Below is a small trained network, with its code and all its weights. Each question gives an input and a target symbol and asks what happens when units are switched off, that is, made to give their printed mean instead of their output.

import numpy as np


def w(rows, s, z=0):
    codes = np.array(rows[::2]) - 128.0
    scale = np.full(codes.shape[1], s)
    scale[-1] = z or s
    return codes * scale


def norm(h):
    return h / np.sqrt((h * h).mean(-1, keepdims=True) + 1e-5)


def f(y):
    return y / 2 * (1 + np.tanh(0.7978845608 * (y + 0.044715 * y**3)))


def softmax(a):
    e = np.exp(a - a.max(-1, keepdims=True))
    return e / e.sum(-1, keepdims=True)


def log_softmax(a):
    a = a - a.max(-1, keepdims=True)
    return a - np.log(np.exp(a).sum(-1, keepdims=True))


def net(x, mask):
    ids = ['ΘΛΞΠαβγζηστφψ'.index(c) for c in x.split()]
    T = len(ids)
    res = E[ids] + P[:T]
    u = 0
    for l in range(3):
        r = norm(res)
        for j in range(2):
            rows = slice(3 * j, 3 * j + 3)
            q, k, v = (r @ M[l][rows].T for M in (Q, K, V))
            z = softmax(np.where(np.tri(T) > 0, q @ k.T / 3**0.5, -1e9)) @ v
            o = O[l][rows]
            res = res + np.where(mask[u + j], z, o[:, -1]) @ o[:, :-1]
        u += 2
        y = f(norm(res) @ A[l][:, :-1].T + A[l][:, -1])
        res = res + np.where(mask[u : u + 4], y, B[l][:, -1]) @ B[l][:, :-1]
        u += 4
    return log_softmax(norm(res)[-1] @ U[:, :-1].T + U[:, -1])


Q, K, V, O, A, B = {}, {}, {}, {}, {}, {}
E = w([
[93,123,112,133,127,153,119,129,75,2,139],'Θ',
[90,115,131,194,122,154,134,86,99,160,106],'Λ',
[126,152,188,116,186,44,166,82,109,89,160],'Ξ',
[153,92,201,112,103,90,138,133,111,105,151],'Π',
[181,124,71,203,190,146,123,103,167,128,41],'α',
[190,110,133,152,117,94,80,97,170,104,78],'β',
[126,130,126,169,162,143,171,180,47,71,115],'γ',
[94,126,167,132,167,129,188,49,110,52,124],'ζ',
[195,100,114,141,197,110,136,125,171,12,62],'η',
[215,119,139,114,136,39,51,195,185,68,135],'σ',
[129,105,105,182,131,201,225,134,93,63,123],'τ',
[223,109,140,100,205,120,151,182,197,55,135],'φ',
[194,116,155,123,187,84,175,111,167,129,66],'ψ',
],0.0061)
P = w([
[137,90,126,37,136,162,61,72,39,93,51],'0',
[124,52,1,122,80,90,131,139,133,234,196],'1',
[217,43,221,109,139,128,74,158,107,129,27],'2',
[74,198,134,187,37,132,164,203,172,171,163],'3',
[165,55,243,109,129,147,78,229,84,205,79],'4',
[69,97,151,197,134,151,69,116,171,86,207],'5',
],0.004)
Q[0] = w([
[147,154,140,184,46,94,195,195,114,97,92],'0.h0',
[113,214,90,65,55,135,145,145,63,228,40],'0.h0',
[137,200,202,212,84,118,173,167,180,96,98],'0.h0',
[78,121,106,250,127,84,101,133,215,80,253],'0.h1',
[133,172,161,207,84,118,189,201,118,175,76],'0.h1',
[124,141,67,43,76,124,156,109,121,173,107],'0.h1',
],0.0037)
K[0] = w([
[122,91,45,100,104,118,116,69,139,176,88],'0.h0',
[186,82,128,103,127,164,101,93,43,190,121],'0.h0',
[120,87,39,161,91,101,143,147,190,196,189],'0.h0',
[60,253,103,153,122,57,119,110,238,83,162],'0.h1',
[120,118,28,121,86,113,205,137,104,163,140],'0.h1',
[167,71,109,70,137,103,76,36,84,121,85],'0.h1',
],0.0044)
V[0] = w([
[72,197,156,77,250,196,92,201,127,61,140],'0.h0',
[93,143,169,168,130,121,251,110,234,53,194],'0.h0',
[116,114,119,88,118,120,113,73,91,174,91],'0.h0',
[57,146,231,28,234,110,63,102,236,153,210],'0.h1',
[167,145,89,33,216,55,249,108,102,82,167],'0.h1',
[224,122,25,37,84,228,155,151,150,27,108],'0.h1',
],0.0023)
O[0] = w([
[156,148,180,193,82,67,125,106,9,149,98,82],'0.h0',
[69,152,165,188,63,136,112,158,102,137,149,92],'0.h0',
[78,113,156,87,124,144,116,219,167,109,121,138],'0.h0',
[174,71,127,206,75,216,139,168,56,103,51,1],'0.h1',
[100,120,82,146,52,145,77,113,136,207,2,138],'0.h1',
[152,135,175,195,50,43,115,79,108,175,175,199],'0.h1',
],0.0034,0.0031)
A[0] = w([
[66,105,95,203,33,164,77,121,63,187,67,113],'0.n0',
[177,111,68,120,196,195,236,89,109,91,237,255],'0.n1',
[190,95,163,109,152,100,35,218,183,161,132,248],'0.n2',
[122,204,250,38,162,61,24,64,90,143,122,160],'0.n3',
],0.0025,0.00072)
B[0] = w([
[173,145,91,74,145,147,76,149,128,86,95,108],'0.n0',
[165,110,99,86,91,97,57,113,101,138,90,206],'0.n1',
[78,94,121,149,126,163,167,67,45,130,85,249],'0.n2',
[138,120,111,151,179,253,133,172,135,82,20,198],'0.n3',
],0.0052,0.002)
Q[1] = w([
[58,111,117,124,120,158,184,32,120,102,203],'1.h0',
[116,132,241,121,195,132,200,97,168,92,105],'1.h0',
[184,106,129,199,131,87,150,95,40,124,150],'1.h0',
[159,156,136,134,48,151,170,111,189,153,136],'1.h1',
[105,213,129,166,65,110,192,177,213,84,164],'1.h1',
[107,72,167,246,126,112,109,82,143,4,198],'1.h1',
],0.0031)
K[1] = w([
[76,133,76,112,101,109,162,104,148,100,197],'1.h0',
[155,114,112,126,147,42,165,193,254,219,151],'1.h0',
[90,179,91,191,105,116,154,168,104,120,113],'1.h0',
[105,131,66,97,164,84,85,84,126,144,141],'1.h1',
[154,112,13,110,81,83,143,123,96,183,185],'1.h1',
[45,238,106,192,87,116,182,207,197,122,175],'1.h1',
],0.0043)
V[1] = w([
[128,133,92,126,97,183,107,129,149,72,169],'1.h0',
[52,115,103,113,142,101,182,115,147,156,179],'1.h0',
[199,152,114,144,179,171,80,103,93,36,122],'1.h0',
[186,164,63,151,117,154,175,212,110,178,139],'1.h1',
[152,175,212,74,205,37,162,155,82,162,58],'1.h1',
[175,125,30,109,118,118,233,171,136,5,189],'1.h1',
],0.003)
O[1] = w([
[145,58,182,90,129,70,193,119,176,136,141,88],'1.h0',
[125,111,128,193,128,144,84,96,73,174,152,33],'1.h0',
[53,179,162,92,136,115,153,80,56,96,68,252],'1.h0',
[140,148,174,57,199,119,37,1,129,225,168,20],'1.h1',
[178,208,135,110,63,183,65,149,140,89,169,168],'1.h1',
[90,184,179,169,96,90,101,67,112,197,100,166],'1.h1',
],0.0038,0.0016)
A[1] = w([
[138,133,140,114,138,211,178,188,49,59,2,104],'1.n0',
[96,102,131,141,129,105,195,95,75,22,164,232],'1.n1',
[147,66,132,177,170,91,112,146,116,160,70,249],'1.n2',
[108,137,109,147,158,104,76,37,127,202,104,246],'1.n3',
],0.0031,0.0012)
B[1] = w([
[179,195,120,38,4,105,121,94,123,125,117,252],'1.n0',
[175,134,112,114,160,167,88,156,166,196,118,194],'1.n1',
[41,160,181,140,109,190,85,206,88,100,88,184],'1.n2',
[151,152,208,79,113,95,132,143,43,88,142,149],'1.n3',
],0.0044)
Q[2] = w([
[124,47,177,130,172,164,58,145,52,98,80],'2.h0',
[102,173,170,166,155,124,140,185,168,162,134],'2.h0',
[118,145,96,1,105,74,146,152,132,148,53],'2.h0',
[124,127,47,86,150,95,130,149,106,124,172],'2.h1',
[140,71,86,150,97,170,52,143,51,152,45],'2.h1',
[130,102,161,157,204,180,75,110,136,55,183],'2.h1',
],0.005)
K[2] = w([
[101,204,186,136,124,187,183,87,180,82,190],'2.h0',
[89,98,52,132,140,56,161,99,130,195,173],'2.h0',
[200,65,124,61,93,231,125,93,17,99,85],'2.h0',
[170,120,135,44,81,110,133,50,175,139,37],'2.h1',
[160,171,254,109,174,215,37,135,129,67,103],'2.h1',
[105,213,178,245,146,94,189,156,247,196,157],'2.h1',
],0.0048)
V[2] = w([
[97,165,50,212,200,150,160,3,123,95,89],'2.h0',
[146,146,96,82,138,145,203,190,83,229,135],'2.h0',
[97,137,94,115,68,201,230,12,109,145,229],'2.h0',
[194,50,215,118,84,173,197,90,164,103,94],'2.h1',
[62,79,175,140,97,92,85,217,116,44,182],'2.h1',
[189,71,109,125,72,167,178,75,51,143,151],'2.h1',
],0.0038)
O[2] = w([
[93,99,188,109,63,99,134,246,158,145,119,34],'2.h0',
[135,67,106,129,135,149,3,123,121,82,61,123],'2.h0',
[57,112,118,108,124,80,146,127,136,22,115,75],'2.h0',
[83,143,148,212,114,169,147,147,154,81,165,252],'2.h1',
[126,154,23,147,131,88,209,131,65,106,128,86],'2.h1',
[81,132,181,167,174,128,131,105,88,82,114,202],'2.h1',
],0.0064,0.0025)
A[2] = w([
[210,246,94,44,2,201,105,140,126,54,18,69],'2.n0',
[111,57,82,76,181,113,176,134,152,140,176,228],'2.n1',
[144,140,71,179,142,189,163,202,187,166,195,29],'2.n2',
[102,250,159,176,48,194,132,86,50,93,93,254],'2.n3',
],0.0046,0.0014)
B[2] = w([
[201,197,203,84,37,91,169,62,91,48,23,254],'2.n0',
[212,168,144,62,225,137,142,193,155,100,4,135],'2.n1',
[78,177,153,73,60,83,113,36,167,48,197,132],'2.n2',
[198,76,166,102,135,196,150,200,111,132,96,244],'2.n3',
],0.0043,0.0089)
U = w([
[127,132,106,154,160,33,232,167,67,181,94,91],'Θ',
[139,88,71,45,226,132,117,205,168,108,67,15],'Λ',
[174,182,159,67,63,136,156,87,99,71,64,233],'Ξ',
[132,136,29,176,194,167,147,65,134,47,136,108],'Π',
[154,77,166,63,111,113,85,188,193,209,148,169],'α',
[137,182,130,51,141,83,191,98,217,68,204,5],'β',
[171,134,112,62,161,72,45,32,67,178,139,11],'γ',
[56,91,103,169,78,166,183,255,150,86,114,134],'ζ',
[109,178,146,169,48,94,179,131,128,182,196,209],'η',
[185,172,75,128,146,132,173,62,110,210,178,224],'σ',
[41,83,201,142,164,65,83,70,93,91,113,91],'τ',
[194,69,172,208,137,215,113,166,77,161,123,150],'φ',
[128,135,105,136,65,177,16,71,205,103,175,65],'ψ',
],0.006,0.0012)

Each question gives the input, a string of symbols that net reads in full, and the target symbol t.
The units are the heads (3 rows each of Q, K, V and O) and the neurons (one row each of A and B). Each row of codes is followed by its name. A weight is (code - 128) times the scale printed after its matrix; where a second scale follows, it is the last column's (O, A, B and U).
mask holds one flag per unit, layer by layer, with each layer's heads first. A switched-off unit (its flag False) gives its mean, the last column of its rows in O or B, instead of its output. The means were averaged over made-up inputs and are rounded, as every weight is.
A unit's drop is (log p(t) with every unit on - log p(t) with that unit switched off) / (log p(t) with every unit on - log p(t) with every unit switched off).
The circuit of an input: a set's keep is (log p(t) with only the set's units on - log p(t) with every unit switched off) / (log p(t) with every unit on - log p(t) with every unit switched off). Starting from the 12 units with the biggest drops (on a tie, the unit counted first), units are removed one at a time, each time the one whose removal leaves the highest keep (on an exact tie, the one counted first), for as long as the keep stays at least 0.8.
circuit, biggest first: the units of the circuit, biggest drop first
most important unit: the unit with the biggest drop
k most important neurons: the k neurons with the biggest drops, biggest first
top k neurons in layer l: the k neurons of layer l with the biggest drops, biggest first
which heads matter: for each layer, one digit per head in row order, 1 if its drop is at least 0.15 and else 0, layers parted by /
input β Θ η ψ, target Θ: which heads matter	00 / 00 / 01
input Λ ζ ζ β Ξ ψ, target β: which heads matter	00 / 00 / 11
input α Π Λ τ, target Π: 2 most important neurons	(1.n0; 2.n0)
input Λ τ τ, target φ: most important unit	0.n3
input φ φ ψ ζ Λ α, target ζ: which heads matter	00 / 00 / 10
input β η η ζ ζ η, target ζ: which heads matter	10 / 00 / 10
input τ φ Θ Π, target φ: circuit, biggest first	(2.n0; 2.h0; 1.n0)
input Θ Π σ Π, target Π: which heads matter	00 / 00 / 10
input τ η ψ τ, target η: which heads matter	00 / 00 / 00
input γ σ β ψ ζ Π, target ψ: circuit, biggest first	(2.n3; 2.h1; 1.n0; 2.n0)
input Λ ζ α ζ γ β, target ζ: which heads matter	00 / 00 / 10
input α ψ Θ α, target ψ: top 3 neurons in layer 2	(2.n3; 2.n0; 2.n1)
input ψ Ξ Λ σ Θ α, target σ: 2 most important neurons	(1.n0; 0.n3)
input Λ Θ τ φ, target Θ: most important unit	2.h1
input α α ζ η, target α: which heads matter	00 / 00 / 11
input α Θ α Θ Λ β, target Θ: which heads matter	00 / 01 / 11
input ζ β α τ, target β: which heads matter	10 / 00 / 00
input Π τ Λ τ, target τ: which heads matter	00 / 01 / 10
input τ τ Λ τ Π Π, target τ: circuit, biggest first	(1.h1; 2.h0; 2.n0)
input η Θ τ Θ, target Θ: 3 most important neurons	(1.n0; 2.n0; 0.n2)
input τ τ β σ ψ φ, target σ: which heads matter	00 / 00 / 11
input ζ ζ ψ ζ β φ, target ζ: 2 most important neurons	(2.n0; 1.n2)
input Λ Λ Π σ, target Λ: most important neuron	(1.n0)
input α τ τ, target φ: which heads matter	01 / 10 / 01
input β β τ σ, target β: 2 most important neurons	(2.n2; 1.n0)
input τ β η φ, target β: top 2 neurons in layer 2	(2.n2; 2.n0)
input α Π τ γ α Λ, target γ: which heads matter	00 / 01 / 01
input τ τ β τ, target τ: most important neuron	(1.n0)
input η ζ α η Λ τ, target η: which heads matter	00 / 01 / 10
input τ τ α β, target τ: top 2 neurons in layer 1	(1.n0; 1.n3)
